Each row of numbers belongs to one of the elements below and depends on some of the facts about them. Some rows are named. Which element is each other row?

Some facts about the elements:
bromo ψ:b ω:m τ:n
trukugus ψ:a γ:kolar ω:h τ:n
vegro ψ:a γ:kodru ω:l τ:n
zatrastus ψ:c ω:l τ:n
satra ψ:a ω:j τ:o
putri ψ:d γ:gruskikom ω:h τ:o
legrum ψ:c γ:patak ω:m τ:n
flonin ψ:d γ:bifo ω:i τ:o
flunik ψ:a ω:h τ:o
kogeskol ψ:c γ:rinastis ω:j τ:n
brobetren ψ:b γ:legrum ω:j τ:n
flasabra ψ:a γ:gaklum ω:i τ:o
plelom ψ:a γ:kluso ω:j τ:o
neruk ψ:d γ:treno ω:i τ:n
vagrelun ψ:a ω:i τ:n
klugrel ψ:c ω:h τ:n
rinastis ψ:a γ:putri ω:j τ:o
plusubrum ψ:a ω:m τ:n
rerus ψ:e ω:i τ:o
drustogro ψ:c γ:brifli ω:h τ:n
lutripo ψ:e ω:l τ:n
bimugru ψ:e ω:j τ:o
kolar ψ:f γ:revafem ω:h τ:n
brifli ψ:e ω:j τ:o
trastis ψ:c γ:trukugus ω:i τ:n
fomazi ψ:a ω:h τ:n
femuklo ψ:c ω:i τ:n
skidrom ψ:a ω:h τ:o
budu ψ:e ω:h τ:n
gabrope ψ:b γ:sumum ω:m τ:n
sisko ψ:a γ:bekir ω:k τ:o
sitok ψ:c ω:j τ:o
gruskoplu ψ:e γ:neruk ω:h τ:o
gristak ψ:a ω:h τ:n
defu ψ:c γ:klavok ω:j τ:n
toba ψ:c ω:h τ:o
tarutil ψ:c ω:k τ:o
gaklum ψ:c ω:k τ:n
litar ψ:c γ:keviskil ω:h τ:n
diles ψ:a γ:gesor ω:h τ:n
revafem ψ:c γ:sorozom ω:m τ:o
kluso ψ:a ω:h τ:n
skazis ψ:a ω:i τ:o
zusir ψ:c γ:begim ω:i τ:o
daflin ψ:f γ:togi ω:i τ:o
drese ψ:a ω:j τ:n
klavok ψ:d ω:j τ:n
skufan ψ:a ω:m τ:n
fivo ψ:e ω:h τ:o
riflir ψ:b ω:j τ:o
zafuno ψ:a ω:k τ:o
fledir ψ:b ω:i τ:o
vagrer ψ:b γ:zusir ω:h τ:n
trudre ψ:a γ:flunik ω:i τ:n
burutan ψ:d γ:skufan ω:i τ:n
kluvol ψ:a ω:i τ:n
munak ψ:b γ:flasabra ω:j τ:n
sigre ψ:b ω:l τ:n
gruskikom ψ:a ω:j τ:n
demaplom ψ:b γ:lobra ω:i τ:n
budras ψ:b γ:kogeskol ω:h τ:n
salezos ψ:a γ:nukuflas ω:k τ:n
morol ψ:d γ:fivo ω:l τ:n
bragi ψ:c γ:fituskin ω:h τ:o
peflagal ψ:a ω:l τ:n
posko ψ:f ω:j τ:o
skapil ψ:b ω:m τ:n
patak ψ:f γ:kluvol ω:i τ:n
fogu ψ:a γ:pive ω:j τ:n
kobras ψ:e γ:debi ω:h τ:o
benem ψ:c γ:klofer ω:j τ:n
kodru ψ:a γ:gunim ω:l τ:n
mobro ψ:f ω:m τ:n
tedek ψ:b ω:h τ:n
stoklur ψ:f ω:j τ:n
sumim ψ:d ω:j τ:n
gunim ψ:a γ:sunal ω:m τ:o
sorozom ψ:a ω:l τ:n
debi ψ:b γ:fida ω:i τ:o
grenaklol ψ:b γ:plelom ω:k τ:n
muteske ψ:b γ:vuven ω:h τ:n
begim ψ:d ω:i τ:o
sunal ψ:a γ:sisko ω:j τ:n
kuvamu ψ:d γ:budras ω:l τ:o
grizogrum ψ:g ω:j τ:n
moklok ψ:b γ:litar ω:k τ:o
plelu ψ:g γ:salezos ω:l τ:o
klofer ψ:c ω:h τ:o
greli ψ:a γ:soflum ω:j τ:n
gesor ψ:a γ:skidrom ω:k τ:o
keviskil ψ:a γ:munak ω:h τ:n
vuven ψ:b γ:bromo ω:k τ:n
nabror ψ:g γ:skazis ω:i τ:n
vesul ψ:c γ:kesodri ω:i τ:n
lobra ψ:d γ:sudror ω:h τ:n
sodim ψ:a γ:bimugru ω:k τ:o
sudror ψ:d γ:skapil ω:h τ:n
libubun ψ:e γ:sodim ω:h τ:n
niketro ψ:c ω:i τ:n
soflum ψ:a γ:femuklo ω:k τ:o
vali ψ:b ω:j τ:n
fledrun ψ:c γ:drustogro ω:j τ:n
trebes ψ:a ω:m τ:n
beden ψ:e γ:disus ω:h τ:n
treno ψ:a γ:rerus ω:j τ:o
bekir ψ:d γ:grizogrum ω:h τ:n
lagal ψ:b ω:h τ:o
nestos ψ:a γ:lisus ω:j τ:n
fituskin ψ:b ω:h τ:n
broboni ψ:c γ:fogu ω:h τ:o
zasek ψ:a ω:k τ:n
pive ψ:b ω:h τ:o
fida ψ:c γ:flonin ω:i τ:o
togi ψ:b ω:i τ:n
kludi ψ:b ω:k τ:n
bifo ψ:c ω:h τ:o
tugri ψ:a γ:trebes ω:i τ:n
drular ψ:a γ:fledrun ω:l τ:o
sumum ψ:a γ:brobetren ω:i τ:n
lisus ψ:f γ:diles ω:j τ:n
bripluk ψ:g γ:gristak ω:h τ:o
finan ψ:c γ:mobro ω:h τ:n
disus ψ:a γ:nabror ω:j τ:o
nukuflas ψ:a ω:i τ:o
kesodri ψ:a ω:h τ:o

Some rows with their names:
kluvol: [ -6   1  -6  23  29  22 -15  29 -28  27 -18   4 -35   2  27 -24   4   4
 -14 -21 -41  -1   9   4   9   3  -6  22 -34]
kodru: [ -2 -12 -61  -7 -46 -18  -1  71  30 -24  15 -18 -29  51 -14  46 -24 -47
  38 -19  25  -9 -39 -25 -13  21  16 -35  10]
gesor: [-24 -15  11  24   0  14  25 -34  -9  -7  14  20 -20 -17 -25  -7  10   7
 -16 -24 -11  15  14 -11   7 -15   7   7  19]
salezos: [-19  -2  12  22  17   5  11  -2 -15   4  30  29 -36 -22 -15  -1 -10  -3
  11  -9   2   2  16  -2  -9  -5  -7  18   2]
pive: [  8 -14  13   6  -7   9 -14  -8   3   8 -43 -13   8   0  -8 -13  -2   8
 -21 -27  -8  34  13 -20   5   5  24  -9  -7]
bromo: [ -1  -8  29  -5   7  -9 -14   3 -16  26  -3  16 -25 -20 -32  20 -30   6
   9 -15  31  37   4   6 -15   2   6   0  -6]
fledir: [  3   5 -20  28 -13  36  -1  -7  -8   4 -56  -4 -10  -2   2 -12  18  16
  -8 -11 -33  30  27 -24  12  -4  32  20 -24]
bifo: [ 10 -12   3  10  -1  -9   5 -12  -5  13 -12 -26   5  12  13 -13  23   3
 -39 -35 -13   2   7   2  12  -3   6  -2  13]
zusir: [  5   9 -30  30 -10  16  16 -12 -14   9 -26 -18 -14  11  23 -11  45   9
 -24 -19 -37  -4  22  -3  16 -11  15  28  -4]
benem: [ 19  10  16 -35 -10 -35  13   1  23 -13  39 -15  26   0   1  10 -14   0
  21  27  39  -6 -13  17  -9   2 -29  -4  26]
klugrel: [ 15  13  -4   6   7 -13   0  15  -2  11   9 -12  -5   5  22  -6   8  -3
   3   0   0 -14  12   8  -7   3 -11  19  -3]
femuklo: [  9  10 -18  27  17   3  -9  26 -29  35 -15 -13 -33  11  33  -9  20  -1
 -13 -23 -26 -12  21  10  -2   1   1  33 -23]
legrum: [  3   4  19  -3   7 -22  15 -10 -18  16  29   6 -20 -15 -10  17   0   8
   5  -1  22   5   0  29  -3  -8 -25  20  13]
sudror: [  3   3  -1  13  15 -11 -17  -3  -8   7  -5   1   5  -3  10   2   8 -17
   6  17  -6 -23  -2   6  -5  16  -5   5 -24]
flonin: [ -8  -1 -26  36  -1  18  -1 -28 -21   4 -41  -5  -3   2  10  -4  44  -4
 -23   0 -42 -15  10  -5  17   1  18  14 -26]
neruk: [ -4  13 -24  34  16  11 -14   4 -25  17 -24   4 -18  -1  20   1  25 -13
   5  15 -30 -28  12   5   0   9   4  26 -43]
lutripo: [ 16  11  -6 -28   1 -14  -8  18   1   6   3 -12  12  13  11  18  -3   2
   5  15  17 -10 -24  28  -1  -1 -16  -9   4]
fivo: [  8  -9  -1  12   3  -4  -6 -11  -4   8 -19 -12  13  13   7  -5  26  -1
 -37 -32 -14  -3   3   1   8  -3  11  -7  15]
gruskoplu: [ 10  11 -15  11 -12   6  18 -23  10 -20  -9  -5  25   5   6  -4  34   6
  -7   9 -14  -7   7  -5  11 -11   2  11  17]
rerus: [  2  -1 -22  33   7  17  -5  -6 -24  18 -39  -9 -11  13  19  -7  42   5
 -39 -35 -38  -5  14   1  14  -9  19  14  -5]

Rows to name:
No name comes twice in this set of rows, the named rows included.
[ -6  -6   5  27  -7  -8  31 -39 -11   3  15   5 -16 -11 -18   5  28   4
 -18 -27   1   5  23  -1   2 -14   9  20  29]	tarutil
[ 16   6   7 -32 -10  -1 -16  22   7   6 -22 -11   9   0  -4  12 -32  12
  20  19  22  29 -15   6  -4   6  -1 -10 -18]	sigre
[-14  -1  -3  13  29   0 -25  -3  -9  -3  -1  19  10  -3   7   0   9 -23
   2  23 -17 -41 -17   6   0  13  -9  -8 -26]	kolar
[  5  11 -10 -26  -9 -12  -6  -3   3  -8   0  -9  19   2   4  24  -1  -6
  22  49  14 -20 -29  20   1   8 -16 -10 -16]	morol
[  0  -8  10 -35   7  -5 -17  30  -6  15   4 -14  -3  12  11   1 -28   5
  -8  -5   7   4 -32  22   4   3 -15 -25 -10]	sorozom
[-15 -26  16 -24  -3 -17  -7 -41  16 -27   9   6  49   2 -24  14   2 -18
 -19  15  14 -23 -45   7  10   5  -1 -54  19]	posko
[ -1   2  -2 -35  -4   0  -5  26   3   0  10 -10   1   9  11   4 -24   8
   9  14   9   0 -27  16   3   0 -17 -17  -6]	peflagal
[ -2  14  12  22   3   7   9 -10  -5  -2   5  32 -22 -33 -30   8 -13   5
  39  14  15  28  31 -16 -15  -3   3  32  -8]	grenaklol
[ -8   5  20  32  -6  33  25 -45 -11 -18  -5   3   6 -28 -49   2  16  19
  17   9   7  41  42 -18  -8 -30   5   8  -1]	moklok
[ 14  22 -11   6   0  -8  12   9   5  -4  14  -9   2   2  20  -5  12  -1
  19  20  -1 -15  15   4  -5   1 -15  28  -1]	finan
[ 12 -16  29 -33 -24 -12  -1 -20  28 -15 -11 -13  39  -4 -29   3 -23  10
  -3   1  31  41 -12 -11   3   3   9 -34  22]	riflir
[-11 -14  20 -26  16 -27 -22 -11  10 -14  25  14  33  -2 -15  19 -18 -25
   7  30  24 -34 -43  17  -7  15 -19 -42   1]	stoklur
[  6 -19  33 -28  12 -42 -26  -6   3  10  16  -8  23   0 -10  16 -22 -20
  -6   5  35 -15 -32  20 -12  19 -14 -35   1]	klavok
[ -9  -1 -21  20  -3  25  12 -10 -10   3 -34  13 -19  -3  25 -27  23  16
 -29 -15 -55   7   0 -10  37   2  10  30  -8]	flasabra
[-20  -1 -51 -17 -18  -8 -24  12  19  17   6   9 -15  15  24  25  -6 -35
  11  10  28 -75  38 -22 -48  12  87 -17  -4]	bekir

Now the same elements, written a new way:
Some rows with their names:
togi: [ -9 -13  26  28 -20 -12  12  -6  54  20 -19 -19   9  21  13 -42   4   7
  -5 -21  14 -15  -8 -57 -42   5 -36 -30 -37  16   3 -14  -1  16   9  24
 -32  -9  17  -6   4  21  -5  -9  -8  -4]
demaplom: [-10 -17  23  26 -17 -24   7  -8  52  17 -13   4   8  14  18 -38   4  15
 -10 -23  -6  -9  16 -52  -2   6 -37 -43 -35   1   1  -2  -7  12   2  30
 -29 -20   6   5   3  16   0 -10 -10  -3]
lobra: [-28 -30  13   9 -14 -16  34 -11  19  17  -6   9 -21 -15  17 -35   0  33
  -9 -18 -15  -9 -10 -44  -6  15 -32 -67 -25  10  19   9  -6  26  -1  28
 -28 -19 -25 -17  -5  33  38 -12 -13  22]
grizogrum: [ -4 -14  27  44 -25  -1  14  14  71  11 -20 -11  -4  32  15 -40   1  28
   2 -12  13  -7 -38 -58 -48  15 -25 -33 -34  19   3  -7 -10  11   8  22
 -25 -15  39  -8  24  20  -8  -5 -15 -12]
beden: [-25 -27  20  23  -8 -19  35 -10  18  33  -9  13 -17 -22  17 -28  10  14
 -21 -30 -11  -6   8 -50 -21   6 -38 -54 -23  -4  15  16  -3  16  -1  27
 -36 -11  -8 -14 -11  40  23 -20 -12  14]
sorozom: [ -9 -19  20  10 -10 -24  15 -23  34  19 -13 -48  11   0  12 -33   5  25
   4 -15   3 -19  10 -52 -43  -4 -16 -19 -33   6  -6 -18   9  22  17  20
 -36 -12  -6 -27  28  15  -6 -27  -3   3]
revafem: [ -4 -10  14  33  -6  -3  30   7  46  33 -18  -5 -27 -31  16 -32   9  21
 -30 -24 -24  -1 -10 -58 -26  11 -28 -53 -31  -4  21  47 -20   7   6  36
 -34 -16 -19  -8 -12  45  11 -10 -28   0]
kolar: [-25 -25  19  19 -10 -21  34  -4  17  43  -4  -3 -17 -26  16 -23   7  17
 -24 -25 -20  -6   8 -43 -10   9 -39 -55 -21   2  28  23  -5  19   0  25
 -34 -15 -23 -16  -5  41  38 -24 -14  25]
trukugus: [-26 -24   6   9   0 -26  30 -19  16  14 -10  -7 -19 -25  17 -39   7  20
  -6 -28 -23  -3  28 -45  -9  -3 -26 -48 -31   5   7  12   3  24   5  31
 -37 -23 -28 -16 -13  32  16 -19  -7  17]
fida: [ 10 -15  20  24 -12 -19  12   7  56  35 -11 -15   2 -18  15 -23   7  29
 -36 -15 -16  -7  -2 -58  -7  12 -19 -47 -29 -14   3  36 -14   4   4  28
 -33 -13 -12  -2   8  24   0 -14 -20 -14]
burutan: [-10 -22  20  21 -23 -18  12   5  53  16  -8 -12  -1  13  17 -34  -4  35
  -6  -9 -10  -9 -16 -46  -1  16 -27 -49 -30  13  11   3  -8  19   2  23
 -25 -24  -6  -6  18  17  18 -10 -13   5]
niketro: [ -1 -22  27  39 -16 -13  21  11  53  33 -16 -30   0   6  14 -29   7  14
 -15 -18   4  -7 -22 -57 -49   9 -23 -23 -28   8   8   6   1   8   7  15
 -37  -9  16 -15  16  31  -1 -19 -10  -5]
peflagal: [ -9 -19  19   9 -10 -24  15 -22  34  19 -12 -46  10   0  12 -33   5  26
   5 -14   3 -19  12 -52 -42  -4 -16 -20 -33   6  -7 -17   9  22  16  20
 -35 -12  -5 -27  29  14  -6 -27  -3   3]
bragi: [-10 -19  15  13  -3 -10  36  -8  24  38 -10  -2 -21 -42  13 -24  12  25
 -35 -22  -9  -8  -6 -57 -30  10 -23 -60 -24  -9  11  38 -11  14   5  31
 -37  -4 -20 -19 -13  41  15 -15 -19   2]
zusir: [  9 -13  21  25 -12 -17  13   8  56  35 -11 -17   0 -16  15 -23   8  29
 -34 -14 -11  -6  -4 -57 -13  12 -18 -46 -29 -11   3  35 -14   5   6  28
 -33 -12  -6  -4   9  23  -3 -14 -19 -15]
vesul: [ -3 -25  24  37 -14 -23  17  11  51  30 -11 -10  -1   0  18 -25   7  21
 -20 -20 -12  -3  -3 -52 -16   9 -23 -34 -25  -5   6  16  -4   5   1  19
 -34 -19   8  -6  16  27   5 -20 -12  -5]
diles: [-25 -24   6   9   0 -26  29 -19  16  15 -10  -7 -18 -25  17 -39   8  19
  -6 -28 -23  -4  26 -45  -9  -3 -26 -48 -31   4   8  13   3  24   6  30
 -37 -23 -28 -17 -13  32  15 -19  -7  17]
sitok: [ 16  -3  25  39 -17  -2  11  17  75  36 -21 -43   0   1  11 -30   7  20
 -24 -12   2  -9 -27 -63 -50  12 -19 -25 -35   5   9  26 -14   4  14  25
 -34  -8   9  -7  15  27 -15 -11 -22 -18]
bimugru: [ 13   1  27  36 -19   0   7  12  75  37 -21 -39   5   7  11 -33   6  14
 -24 -13   7 -12 -21 -63 -47  10 -28 -28 -38   8  11  20 -16   6  15  28
 -32  -7  10  -3  10  25 -15  -9 -22 -16]
munak: [ 14 -13  26  51 -25 -29  12  -5  77   5 -25 -34 -13  21  28 -31  -5 -19
   0 -26 -13  -8  -2 -36   5  -3 -61 -65 -35 -11 -26   3 -16  19  -7  34
 -39 -28 -18  21  19  21  -1 -13 -18 -29]

Name these rows:
No name comes twice in this set of rows, the named rows included.
[ -3 -26  24  36 -14 -26  16  10  51  30 -11  -9   0  -1  18 -25   7  22
 -21 -20 -16  -2   0 -52 -11   9 -24 -36 -26  -7   5  18  -4   4   0  20
 -34 -20   5  -5  15  27   6 -20 -12  -4]	trastis
[-14 -22  13   6 -11  -5  35 -17  26  19 -12  16 -20 -29  14 -35   5  35
 -25 -18  -2 -15 -22 -59 -25  17 -26 -75 -29  -3   5  22 -13  21   3  36
 -30  -4 -21 -17 -16  34  19  -3 -19   0]	bripluk
[-25 -20  21  35 -18 -31  -4  12  47  33 -12   2  24   4  27 -55   5  29
   6 -16 -22 -10  12 -70   5  21 -36  -5 -57   2  21   4  -8   3 -10  25
 -19 -21 -27  28  -2   6 -50  -6 -28   7]	brobetren
[  7  -5  26  24 -16  -4  13   3  59  39 -17 -35   7  -3  10 -30   7  14
 -28 -14  12 -14 -18 -62 -49  10 -26 -34 -34   5   7  18 -11  11  13  26
 -34   1   4 -10   4  25  -9 -11 -17 -13]	rerus
[ 25   3  10   6 -10 -15 -12  -8  87   9 -22 -17  21  11   4 -39   1  36
 -42 -23 -39  -7  31 -59  11   0  -3 -36 -35   7  18  25  -9  -3  33  38
 -29 -41  -5 -15  -2  25  39  -4  -4   4]	rinastis
[-19 -24  17   4  -9 -17  23 -32  30  14 -15  37   2  -3   9 -38   5  17
 -33 -39 -19 -14  24 -56  -5   3 -33 -60 -24   4  20   1   2  11  14  34
 -32 -22  -2 -22 -27  43  60  -8   0  25]	budras
[  2 -17  20  -8 -21 -17   9 -22  45  23  -5 -12  12 -10  10 -23  -3  56
 -25  -4 -10 -25  -4 -53   0  18 -15 -63 -26  -6   4   8 -14  19  13  31
 -23 -13 -25 -21  25  11  29 -13 -15   3]	kuvamu
[-24  12  -1  18   7   6  20  16  41  11  -4   7 -45 -17   9 -41  17  32
 -10 -14   6  23  29 -38 -19  -5 -16 -63 -33  26   6  48 -25  24  13  48
 -28 -20  42  -6 -18  18 -21  -5 -14  -9]	sisko
[-12 -12  20  13  -7   1  37 -12  26  41 -15 -19 -14 -30   9 -31  12  12
 -29 -21  13 -16 -18 -60 -62   9 -32 -51 -29   6  16  21  -7  20  12  30
 -38   8  -9 -24 -18  42  10 -13 -16   3]	fivo
[ -8 -24  33  23 -18 -19  20 -15  35  38 -11 -25  14   1  13 -22   8  20
 -12 -18  11 -22  -3 -58 -49   6 -28 -27 -25  -5   0 -13   3  14   9  17
 -34  -1  11 -23  30  22   4 -27  -8   0]	lutripo
[-19   6  13  36  -5  -9   0  19  61   6  -1  -1 -21  21  13 -33  14  44
  13 -10   1  20  43 -36  -9  -8 -13 -37 -31  17  -7  16 -19  14  12  37
 -22 -33  71  -4  37  -2 -31 -20 -10 -14]	sunal
[  3 -12  16   8 -21 -13   7   1  59  21  -9 -20   1  -3  14 -32  -4  42
 -21  -4 -10 -14 -17 -51   2  20 -22 -60 -33   7   9  21 -19  19   6  32
 -24 -17 -24  -4   9  14  11  -4 -20  -3]	flonin

The same elements again, as new rows of numbers:
Some elements and their rows:
trebes: [  6  -5   1  -1  28   4  12 -14  -8  21  -8  18  23  -3  -3  18 -12 -15
  -6 -15  -1  10  64  -8  -8 -11 -18  -8]
fomazi: [ 13 -13  -4   1  -9  15 -12 -14  -3  21  19  -9  -6 -26  -2  -9 -13   5
   4 -13  -1 -13 -24  -8 -11   5  -3  18]
fida: [ -5  35  11  -2   0  -8  34  31  -7  -1 -12  -3  20  15  -3 -10  18   1
  29 -17   0   8  36   1   5   4 -19  -9]
bromo: [ 11  20   1   0   9  -9  21  -8  -9  30  -9   3  26  22  -2  -4 -11  -1
 -16 -15  -3  28  52  -7   8 -10 -17  -9]
treno: [-15  -6  -5  -1   3  13 -11  -1   9 -26  -5  -7  -9 -22  -2  -8 -13  -6
   5  -1  -1 -10 -28   5 -14  -4  -7   7]
peflagal: [-16 -13  -7  -1  29   0   0 -15  -3 -23  -9  37 -11  39  -3  40  -7 -12
 -17  16   1  20  21  -7   6 -16 -15  -8]
sunal: [-15 -13  -7  -1 -13  -6  -9 -21  -8 -22  57  -3 -13 -18  -3  38  -5  13
 -19  -1   0 -14 -24  -6 -19  30   0  29]
sigre: [-15  -4  -6   0  12  -9   7 -14  -4 -16 -10  21 -11  63  -2  18   7   1
 -19  20  -1  39  11  -7  24 -15 -12 -10]
lobra: [  2 -13  -6   2  -7   7 -12   7  -4  16  13 -10  -6 -24  -1 -10 -12   3
   0  -9  -2 -12 -23  -7 -10   7  13  22]
gaklum: [-13 -11 -15  14 -12   5  -6 -15  51 -27  -7  13 -10  66   6  10 -14  -7
 -18  27  -6  42 -25  -7  -1  11  50  -8]
brifli: [ 20  -5  -6  -1 -12  11  -9 -14   1 -25  -1 -10  -6 -13   2  -7 -16 -19
  16   3  -3  19 -28  26 -12   0  -4   4]
drustogro: [ 12  -7  -7   1 -13  -7 -10  -9  -4  25  12 -10  -5 -22  -2 -12 -12   8
  16 -12  -3 -11 -26  -9  -7  14  17  -5]
nukuflas: [  3  27  17  -2  22   9  23  21  -9 -16 -11  21  38  -9  -3  -2 -12  -9
  15 -18   2  16  44  10 -12  -5 -20  -5]
fledir: [ -1  48  31  -1  -2  -9  26  29  -9   1 -11   0  22  13  -2  -9  25  11
  -1 -16   1  13  27   9  -1  -2 -20 -10]
grizogrum: [-13 -12 -10  -1 -15 -12 -10 -23 -14 -27  72  -9  -8 -21   9  59 -11  -8
  -8 -14  -1  -1 -27  -9 -14  45  26  -8]
stoklur: [ -4 -12  -6   2 -12  -7 -11   2  -5 -14   8 -10  -8  -6   5  -6  -7   2
 -18  16  -3  -6 -25   3   2  -6  33   9]
nabror: [ 15   0  -4  -2  -4  -7  20  14  -9  32  -8  -7  16   9  -3  -7  23   0
   8 -15   1  11  70  -6  26  -1 -19  -8]
vegro: [-17 -14  -5  -5 -12  -8  42 -18  -4  18  -7  41 -17  75  -4  48  54  16
 -22  43  -1 -13  31  46 -21   2 -16  42]
skidrom: [ 10   8  -2   1   1  21 -11   5  -4 -23   0  -8  15 -24  -1  -9 -17 -11
  20 -14  -3 -10 -27   1 -15   6  -9  18]
skapil: [ 12  19   2   1   9  -7  19  -8  -9  30 -10   2  28  23  -3  -5 -10  -2
 -17 -15  -4  29  53  -6  10 -11 -16  -9]

Which element is each row?
No name comes twice in this set of rows, the named rows included.
[-17 -15  -6  -4  -9  -7  45 -19  -5   5  -6  44 -15  79  -5  56  25   9
 -22  35  -1 -11  37  48 -21  -1 -16  42]	kodru
[ 16  15  -6   0  -4  -9  32   7  -9  30  -8   5  33  19  -3  -8  -9   1
   7 -17  -2  26  69  -6  15  -1 -17  -8]	femuklo
[ 20   1  -2   0  24  20  12  13  -9  28  -8  23  39  -6  -4   1 -12  -9
  -1 -17   0  24  74  -6   9 -14 -20  -1]	kluvol
[ 17   4  -4   1 -14  -8 -11  -8  -5  30  13 -10  -7 -22  -1 -11 -13  19
 -12 -11  -4 -12 -25  -8  -9   8  17  -4]	tedek
[ 25   7  -6   3 -13  -7 -11 -12  -6  21  18  -9   6 -22  -2 -10 -15  10
 -14 -14  -6 -11 -26  -7 -11   6  21   0]	fituskin
[ -2  -8  11  -1  23  -1  10 -10  -7  29 -10  14   2  -7  -1  14   0  -6
  -5 -15   1  -9  57  -8   2 -10 -19  -6]	plusubrum
[-16  -7  -6  -3  15  -8  13  -2  -2 -26 -12   1 -11  49   0   6  34 -15
  -3  29   3  15 -10  18  10 -13 -14 -10]	plelu
[-16 -12  -9  -1  10  -9  19 -15  -4 -20 -10  19 -11  65  -2   9   2  -8
 -16  19  -1  31  19  -7  22 -14 -13 -10]	zatrastus
[ 20  27   1   0  -3  -7  22   7 -11  34  -8   9  34  19  -3  -8  -2  10
 -16 -18  -2  31  61  -7  14  -8 -18  -8]	togi
[ 41 -13  -4  -1 -13   8 -11 -15  -3  19  24 -12  -6 -23   5  -9 -13  -4
  16  -2  -3 -11 -25  -6 -10  12  -4  12]	budu
[  3 -12  -4   0  -8  -8 -12 -12  -6  35  12 -11  -7 -24  -4 -14 -13   2
  31  -3  -2 -11 -27  -8  21 -16  17  -5]	litar
[ -4 -13  -5   3 -12  -6 -13   7  -3 -13   5 -10  -9  -7   7  -8  -5   1
 -18  18  -3  -6 -25   2  10  -9  32   8]	lisus

